(in the rows, 128 means zero)
Each row of numbers stands for one object and depends on some of the facts below. Use the named rows to name the rest.

Named rows:
Z850: [ 99 130 136 139 105 122 125  99 124 122 150 116 131 109 130 111 116 134
 120 128 125 138 126 115 107 147 102 122 120 119 129 137 117 129 118 127
 121 128 142 125 107 130 149 122 132 131]
Z507: [117 138 128 141 104 123 130  95 113 136 170 166 130 114 122 126 117 102
 129 132 117 124 114 117 119 120 109 122 135 119 128 155 116 120 117 131
 135 119 118 125 129 123 101 127 129 106]
Z81: [125 126 132 141 136 121 128 130 113 132 125 146 132 114 129 110 117 108
 126 142 132 128 133 118  99 162 109 117 115 117 128 137 127 121 116 124
 124 122 114 125 168 124  98 128 122 128]
Z845: [152 126 120 115 100 112 127 146 123 120 140  98 131 114 121 114 118 130
 124 140 119 125 122 150 161 118 104 141 118 123 128 123 130 124 126 130
 127 118 121 118  99 128 188 128 120 117]
Z27: [135 128 114 184 110 138 125  96 132 118 117 188 121 128 135 109 193 134
 125 106 127 134 124 116 164 119 119 128 141 119 128 122 121 139 130 130
 123 150 125 152  94 140 136 128 121 131]
Z819: [177 123 129 173 185 147 146 123 187 140  99 131 126 178 128 123 153 133
 121 113 125 129 134 120 116 107 113 145 145 128 127 124 135 121 144 146
 129 137 118 148 128 125 102 127 129 193]
Z996: [113 130 154 133 118 107 126 161 120 123 106 102 131 135 127 180 116 157
 130 115 123 124 129 141 103 140 142 152 133 121 125 115 149 156 154 121
 124 129 131 149 164 131 120 129 125 117]
Z770: [123 123 128 114 116 136 125 139 137 130 124 108 130 118 129 117 122 112
 120 141 125 124 127 123  94 155 168 124 110 132 124 125 123 120 136 132
 122 121 116 124 144 130 140 126 128 132]
Z666: [108 128 151 128 101 106 125 152 114 121 111  94 131 130 128 185 120 149
 127 110 131 124 132 137 107 130 142 137 131 119 125 123 142 155 149 124
 131 125 129 145 138 122 135 126 122 122]
Z590: [160 130 144 152 163 120 126 129 121 122 124 107 127 155 136 157 117 170
 137 144 121 140 125 140 127 112 110 137 142 125 124 113 140 145 158 130
 123 162 120 122 103 150 182 129 122 104]
Z902: [104 123 116 114 224 123 125  96 113 122 110 148 128 158 144 118 128 155
 119 144 175 132 122 120 113 117 169 125 173 139 151 117 117 122 112 123
 144 138 127 126 100 128 100 125 129 130]
Z454: [111 134 137 126 109 110 134 132 166 145 111 124 125 117 122 132 139 135
 120 111 119 127 123 125 150 119 119 123 117 119 125 123 129 119 132 130
 123 121 129 124 111 122 104 126 138 142]
Z376: [106 128 137 155 113 156 130 133 140 119 127 107 129 135 139 106 133 149
 125 133 127 129 133 119  96 148 130 124 116 114 127 122 138 146 121 124
 121 144 133 126 168 149 118 130 123 107]
Z137: [131 129 115 115 174 171 128 133 115 133 139 100 132 115 128 112 122 109
 166 143 138 124 120 133 115 114 112 120 118 145 123 115 119 127 118 131
 138 120 115 125 104 122 102 124 121 105]
Z44: [212 127 119 108 104 111 128 155 112 122 150 108 127 117 125 106 116 100
 150 137 113 122 125 149 158 107 114 142 130 148 124 143 140 116 121 130
 151 121 115 125 113 120 133 133 125 107]
Z390: [117 122 134 105 119 102 127 151 113 120 104 112 129 117 122 146 115 122
 127 114 121 127 138 150 144 136 140 161 120 125 142 123 149 133 145 124
 137 121 111 144 108 122 147 126 125 151]
Z290: [111 129 131 111 194 122 125 188 151 136 120 111 135 121 131 112 115 114
 117 141 135 125 127 138  94 152 144 124 118 125 127 124 123 121 139 131
 124 121 115 132 122 129 136 125 122 131]
Z261: [136 125 138 139 187 107 127 107 110 125 105 176 126 163 133 178 120 132
 124 113 150 130 134 134 120 113 137 136 155 120 136 122 139 128 170 124
 131 145 122 168 102 120 130 127 123 180]
Z311: [119 125 120 107 122 139 123 112 105 131 173 153 135 146 125 124 116 105
 124 147 124 123 127 122 103 122 120 127 152 138 126 166 117 121 120 123
 150 132 159 126 204 122 100 135 130 118]

How the objects are related:
Z366 pitram Z993; Z531 pitram Z107; Z390 pitram Z360; Z62 pitram Z344; Z699 pitram Z718
Z243 pitram Z635; Z449 pitram Z590; Z996 pitram Z344; Z639 pitram Z235; Z714 pitram Z195
Z906 pitram Z206; Z935 pitram Z330; Z448 pitram Z590; Z322 pitram Z360; Z27 pitram Z498
Z265 pitram Z344; Z414 pitram Z322; Z290 pitram Z718; Z577 pitram Z455; Z980 pitram Z874
Z313 pitram Z360; Z81 pitram Z206; Z845 pitram Z360; Z955 pitram Z360; Z97 pitram Z718
Z532 pitram Z107; Z880 pitram Z220; Z206 pitram Z874; Z103 pitram Z330; Z812 pitram Z360
Z278 pitram Z206; Z220 pitram Z330; Z796 pitram Z298; Z171 pitram Z635; Z988 pitram Z298
Z455 pitram Z498; Z93 pitram Z455; Z967 pitram Z486; Z304 pitram Z107; Z770 pitram Z486
Z822 pitram Z206; Z195 pitram Z590; Z593 pitram Z874; Z344 pitram Z590; Z568 pitram Z902
Z762 pitram Z235; Z765 pitram Z498; Z61 pitram Z206; Z252 pitram Z322; Z472 pitram Z360
Z666 pitram Z195; Z809 pitram Z819; Z851 pitram Z486; Z567 pitram Z993; Z954 pitram Z486
Z7 pitram Z206; Z843 pitram Z455; Z44 pitram Z322; Z161 pitram Z590; Z137 pitram Z902
Z38 pitram Z902; Z274 pitram Z590; Z687 pitram Z261; Z72 pitram Z27; Z192 pitram Z590
Z246 pitram Z635; Z446 pitram Z344; Z507 pitram Z206; Z751 pitram Z455; Z902 pitram Z235
Z909 pitram Z635; Z298 pitram Z360; Z413 pitram Z902; Z267 pitram Z639; Z119 pitram Z220
Z501 pitram Z486; Z134 pitram Z486; Z261 pitram Z330; Z727 pitram Z360; Z862 pitram Z486
Z782 pitram Z486; Z376 pitram Z344; Z70 pitram Z590; Z868 pitram Z590; Z371 pitram Z590
Z850 pitram Z874; Z543 pitram Z635; Z489 pitram Z235; Z454 pitram Z993; Z830 pitram Z993
Z730 pitram Z322; Z284 pitram Z819; Z632 pitram Z498; Z819 pitram Z993; Z80 pitram Z107
Z311 pitram Z874; Z186 pitram Z322; Z416 pitram Z195; Z840 pitram Z874; Z486 pitram Z878
Z378 pitram Z819; Z193 pitram Z455; Z464 pitram Z635; Z291 pitram Z590; Z958 pitram Z878
Z571 pitram Z635; Z564 pitram Z486; Z59 pitram Z718; Z620 pitram Z874; Z710 pitram Z819
Z989 pitram Z635; Z560 pitram Z765; Z556 pitram Z486; Z31 pitram Z902; Z737 pitram Z498
Z718 pitram Z878; Z32 pitram Z639; Z811 pitram Z206; Z366 trafir Z61; Z366 trafir Z980
Z366 trafir Z796; Z366 trafir Z454; Z366 trafir Z762; Z366 trafir Z822; Z366 trafir Z989
Z366 trafir Z413; Z531 trafir Z344; Z531 trafir Z993; Z531 trafir Z862; Z531 trafir Z718
Z531 trafir Z980; Z531 trafir Z80; Z531 trafir Z811; Z531 trafir Z850; Z531 trafir Z543
Z531 trafir Z414; Z531 trafir Z59; Z62 trafir Z639; Z62 trafir Z568; Z62 trafir Z796
Z62 trafir Z455; Z62 trafir Z265; Z62 trafir Z730; Z62 trafir Z989; Z699 trafir Z906
Z699 trafir Z718; Z699 trafir Z193; Z699 trafir Z80; Z699 trafir Z868; Z107 trafir Z161
Z107 trafir Z246; Z107 trafir Z243; Z107 trafir Z313; Z107 trafir Z850; Z107 trafir Z414
Z449 trafir Z988; Z449 trafir Z593; Z714 trafir Z38; Z714 trafir Z809; Z714 trafir Z313
Z714 trafir Z868; Z714 trafir Z845; Z955 trafir Z97; Z955 trafir Z195; Z955 trafir Z796
Z955 trafir Z851; Z955 trafir Z206; Z103 trafir Z195; Z103 trafir Z134; Z103 trafir Z59
Z874 trafir Z577; Z874 trafir Z765; Z874 trafir Z267; Z874 trafir Z635; Z498 trafir Z727
Z498 trafir Z556; Z498 trafir Z710; Z498 trafir Z171; Z498 trafir Z868; Z498 trafir Z751
Z878 trafir Z906; Z878 trafir Z32; Z878 trafir Z448; Z878 trafir Z620; Z878 trafir Z192
Z304 trafir Z220; Z7 trafir Z880; Z7 trafir Z765; Z7 trafir Z710; Z7 trafir Z265
Z843 trafir Z567; Z843 trafir Z360; Z843 trafir Z564; Z843 trafir Z765; Z843 trafir Z560
Z44 trafir Z590; Z44 trafir Z322; Z44 trafir Z868; Z44 trafir Z687; Z137 trafir Z31
Z137 trafir Z809; Z274 trafir Z161; Z274 trafir Z97; Z274 trafir Z718; Z274 trafir Z416
Z274 trafir Z577; Z507 trafir Z639; Z507 trafir Z850; Z235 trafir Z161; Z235 trafir Z567
Z235 trafir Z718; Z235 trafir Z27; Z235 trafir Z812; Z235 trafir Z93; Z235 trafir Z220
Z501 trafir Z954; Z501 trafir Z782; Z501 trafir Z291; Z501 trafir Z322; Z501 trafir Z532
Z70 trafir Z782; Z70 trafir Z967; Z70 trafir Z416; Z70 trafir Z360; Z70 trafir Z590
Z70 trafir Z811; Z70 trafir Z845; Z830 trafir Z284; Z830 trafir Z448; Z830 trafir Z278
Z830 trafir Z868; Z632 trafir Z782; Z632 trafir Z639; Z632 trafir Z812; Z632 trafir Z543
Z311 trafir Z862; Z311 trafir Z556; Z311 trafir Z267; Z311 trafir Z902; Z311 trafir Z59
Z840 trafir Z246; Z840 trafir Z376; Z840 trafir Z252; Z840 trafir Z635; Z464 trafir Z278
Z464 trafir Z290; Z464 trafir Z593; Z958 trafir Z906; Z958 trafir Z954; Z958 trafir Z390
Z958 trafir Z261; Z958 trafir Z666; Z958 trafir Z996; Z571 trafir Z97; Z571 trafir Z989
Z571 trafir Z543; Z571 trafir Z413

Name these rows:
No name comes twice in this set of rows, the named rows included.
[127 141 122 126 105 134 149 123 139 158 143 153 126 130 123 139 127 101
 126 113 120 124 120 117 140 110 126 130 164 143 122 148 132 120 116 143
 139 116 119 116 206 124 103 130 133 112] | Z366
[128 129 134 150 127 122 141 101 155 134 119 148 128 169 128 130 149 144
 117 110 113 137 120 116 133 114 104 135 159 135 128 129 118 129 121 135
 130 150 145 145 115 126 112 124 134 188] | Z993
[181 124 117 177 141 165 126  99 118 123 141 209 126 161 137 109 144 101
 133 152 120 131 132 112 106 115 114 119 172 122 132 173 123 115 119 122
 141 163 123 120 134 124 101 143 132 137] | Z874
[107 142 155 158 113  99 125 108 135 129 163 136 128 167 140 147 120 157
 125 123 123 125 127 118 111 115 119 131 157 118 125 123 137 163 118 124
 122 170 179 123 125 151 144 126 125 102] | Z344
[144 120 125 115 115 119 127 151 145 120 110 110 127 145 123 129 131 159
 119 151 123 143 122 136 157 128 116 133 122 132 126 125 124 118 131 130
 136 124 136 118 136 120 114 135 150 182] | Z710
[111 140 126 143 109 160 123 122 124 144 150 146 126 123 123 144 119 104
 139 127 126 119 126 118 141 106 143 121 159 130 123 123 145 122 111 132
 129 124 118 118 221 119  95 147 123 108] | Z62
[166 131 117 114 120 139 124 131 115 133 141 152 130 138 124 189 111 102
 153 125 126 117 152 117  98 114 167 139 152 160 125 149 131 135 131 130
 143 125 119 153 199 112 107 127 123 128] | Z958
[135 127 129 146 170 123 144 115 138 127 114 153 123 137 131 114 123 106
 127 113 123 127 128 126 150 114 153 128 129 121 142 126 153 118 137 129
 126 138 126 134 106 129 125 128 120 125] | Z298
[208 141 114 132 105 218 128 123 121 124 173 103 126 126 126 140 113 117
 178 143 129 125 119 120 121 120 112 129 160 140 126 133 136 143 116 130
 137 127 118 123 113 125 115 138 122 111] | Z70
[110 124 120 154 140 104 121 106 138 133 106 240 125 113 124 120 196 126
 123 107 128 130 125 119 221 116 140 111 134 121 125 117 123 121 150 128
 122 124 151 128 100 126 111 128 126 117] | Z455
[110 122 130 111 160  98 127 142 115 128 109 110 129 123 131 146 118 140
 123 120 163 130 130 146 104 138 144 138 123 123 136 118 127 135 117 122
 133 122 122 153 104 124 105 124 127 138] | Z32
[191 122 120 117 177 156 139 174 118 145 141  98 132 149 124 121 119  99
 149 138 130 128 126 152 118 113 120 142 111 157 127 148 127 119 123 130
 143 123 121 139 178 126  95 127 125 147] | Z830
[169 126 123 120 237 126 127 112 115 140 159 204 129 178 132 161 119 109
 139 136 124 120 157 117  98 103 185 125 146 164 124 134 124 118 131 134
 133 149 119 168 129 124 132 125 126 157] | Z878
[124 124 117 155 117 115 128 105 134 119 100 192 128 140 135 115 199 148
 123 117 148 124 122 120 179 109 135 122 145 125 128 119 123 119 145 121
 120 152 139 124 111 129 150 136 134 152] | Z765

Now the same objects, written a new way:
Named rows:
Z560: [125 133 114 113 140  84 122  99 117 144 102 128 139 109 138 127 130 130
 112 144 128 124 116 131 134 126 140 128 141 137 124 107]
Z845: [119 123 114 111 140 103 119  91 120 154 104 135 141 104 128 162 135 132
 112 143 121 120 122 137 121 145 146 118 145 131 107 105]
Z80: [117 129  86 112 128 101 119 105 116 154 100 128 136 110 130 125 129 124
 112 133 124 131 114 141 121 130 135 124 143 134 113 122]
Z464: [125 133 195 119 120 134 119 126 129 159 100 154 129  94 109 128 139 134
 117  85 127 117 118 154 116 135 131 124 149 132  99 129]
Z699: [119 132 112 125 108  72 132 109 121 150 126 149 146  92 107 131 126 115
 115 117 124 124 110 148 112 131 139 125 141 135 106 127]
Z366: [121 122 135 119 136  54 142 111 123 154 106 145 150 111 129 124 128 118
 110 134 130 113 109 144 128 136 145 125 144 134 108 139]
Z687: [118 133 111 116 135 104 114 103 112 154 107 121 139 107 129 134 127 130
 114 138 124 130 116 141 124 129 140 120 144 136 115 113]
Z620: [114 135 103 108 143 104 125 118 100 151 107 146 142 104 116 146 126 144
 122 116 123 132 129 153  86 127 159 117 139 137 118 121]
Z192: [117 139  85 109 126 110 128 103 108 148 113 150 142 100 130 132 124 158
 121 112 123 149 121 156  86 123 139 122 136 129 109 137]
Z27: [127 116 102 122 118  99 125 110 125 145 106 118 133  99 137 135 121 131
 109 154 124 128 113 135 135 119 116 130 147 139 136 117]
Z819: [119 120 129 122 107  86 131 117 117 153 108 130 141 102 134 146 120 135
 112 138 124 122 119 145 121 125 126 128 144 135 118 126]
Z909: [120 129 126 113 123  87 131 108 118 150 107 143 140 104 122 124 131 129
 114 128 124 126 113 145 122 134 138 128 139 134 114 116]
Z72: [127 133 146 116 137  77 140 107 120 143 105 145 143 100 122 140 128 134
 116 133 127 116 116 141 119 125 138 128 140 137 121 109]
Z413: [116 121 123 111 124  70 144 103 121 156  82 129 145 125 138 112 125 129
 119 148 129 117 118 141 128 136 143 130 138 133 111 110]
Z666: [115 136  99 118 139  97 125  91 101 145 104 138 145  92 123 140 122 154
 125 128 124 151 117 148 138 121 143 120 142 130 116 116]
Z862: [120 143  90 112 106  91 128 100 118 152 110 138 139 105 132 105 125 117
 112 138 122 129 116 141 108 135 122 120 144 140 102 114]
Z782: [118 139 104 114  92  83 139  90 122 148 107 142 138  92 117 102 121 114
 119 139 119 134 112 143 121 135 116 124 143 137 109  99]
Z455: [129 111  95 117 133  86 141 117 125 145  83 126 135 106 144 127 126 144
 109 154 126 125 107 135 127 122 112 127 148 144 128 139]
Z97: [118 134  87 112 108  87 133 104 126 155  96 138 140 106 137 110 126 116
 112 144 127 130 112 139 119 134 124 122 146 136 105 118]

Rows to name:
No name comes twice in this set of rows, the named rows included.
[129 128  75 102 120 128 101 103 125 146 112 138 130 100 144 145 128 106
 106 128 119 124 122 141  97 152 137 126 139 126 123 112] | Z252
[113 144 160 108 139 140 121 123 107 156  85 153 128  92 118 126 134 134
 117 117 127 123 133 151 112 127 157 122 150 138 111 105] | Z278
[124 135 114 105 118  93 128 101 119 143 109 143 136 106 137 117 127 122
 113 142 123 123 122 142 110 136 138 133 136 132 126  99] | Z246
[115 114  85 123 100  94 133 106 114 146 101 127 138  93 113 148 109 139
 127 140 115 148 118 153 132 124 109 125 144 133 129 113] | Z261
[116 111 100 113  77  87 137 114 122 154 104 118 133 116 142 120 115 119
 116 143 122 127 120 146 112 136 118 140 137 127 121 114] | Z902
[106 119 129 116 136  91 146 127 101 155  82 145 143  90 134 126 117 126
 106 163 126 118 135 142 131 125 156 124 153 143 130 124] | Z206
[118 130 100 119  86  71 136 104 120 148 101 132 141  87 130 137 114 127
 114 147 121 128 121 136 112 126 124 122 147 138 104 102] | Z718
[121 107  90 119 107 100 124  91 125 151  94 141 135  89 121 168 117 125
 115 148 112 131 120 147 125 149 109 118 151 129 121 112] | Z322
[117 120  79 113 132 107 124  93 113 148 101 140 139  96 111 148 122 125
 127 129 114 141 118 152 133 145 126 118 143 130 129 111] | Z390
[123 114 110 128  99  76 124 120 119 150 132 130 142  96 127 148 120 123
 107 132 124 125 113 141 116 127 135 130 147 133 120 133] | Z107
[118 131 124 112 132  79 141  93 107 142 107 143 142 100 117 126 124 132
 127 144 120 131 121 145 142 125 135 126 138 133 127  91] | Z532

Now the same objects, written a new way:
Named rows:
Z811: [161 117 135  94 122 134 127 118 180 134 104 159 152 141]
Z61: [129  82 102 119 130 156 121  64 126 135 113 140  95 158]
Z119: [101 109 106 131 136 129 130 133 107  94 137 135 106  93]
Z252: [115 118 126 143  79 124 131 133 144 129  77 172 130 125]
Z935: [ 97 116 108 138 125 104 142 115  97 100 122 143  81 110]
Z298: [123 126  93 113 114 112 150 108  73 103 131  61 129 121]
Z472: [119 125 102 115 148 140 135 130  81  85 123 140 128  87]
Z93: [139 143 151 130  92 135 137 113 132 154 121 131 139 156]
Z843: [ 78 134 153 111 121 115  66 124  89 149  85 130 134 106]
Z577: [154 125 147 126 105 124 137 108 144 133  89 162 134 145]
Z851: [139 102 109 144 124 133 126  21 147 147 150 160 127 100]
Z564: [148 139 147 147 101  89 136  65 157 151 127 170 163  84]
Z632: [ 91 116 142  76 138 130  55  97 126 160 119 121 136 142]
Z448: [114 129 125  73 154 134 184 160 158 120 150 140 127 107]
Z378: [105 133  97 129 132 143 131 126  98 105 129 120 120 102]
Z486: [107 110  72 138 129  96 134  71 143 114 137 124 146  42]
Z366: [ 56  91 109  87 149 151  44  72  84 142 113 111 104 127]
Z454: [132  84 111 112 135 161 132  68 136 137 124 138 103 156]
Z874: [ 78 125 109 102  97 105  74 117  86 137  61 103 161 119]

Which object is each row?
No name comes twice in this set of rows, the named rows included.
[ 95 127 141 104 121 124  89 115 109 143 102 135 155 119] | Z304
[ 79 179 131  94 132 105  53  79 171 161 192 107 171  73] | Z501
[147 128 114 147 109 139 129  27 145 143 152 148 150  94] | Z134
[143 122 117  63 124 113 163 136 179 133 106 126 161 145] | Z590
[ 81 148 158  61 123 116  79 155 131 153  78 110 129  88] | Z714
[ 90 126 101 143 152 116 162  60 108 130 152 144 154  37] | Z770

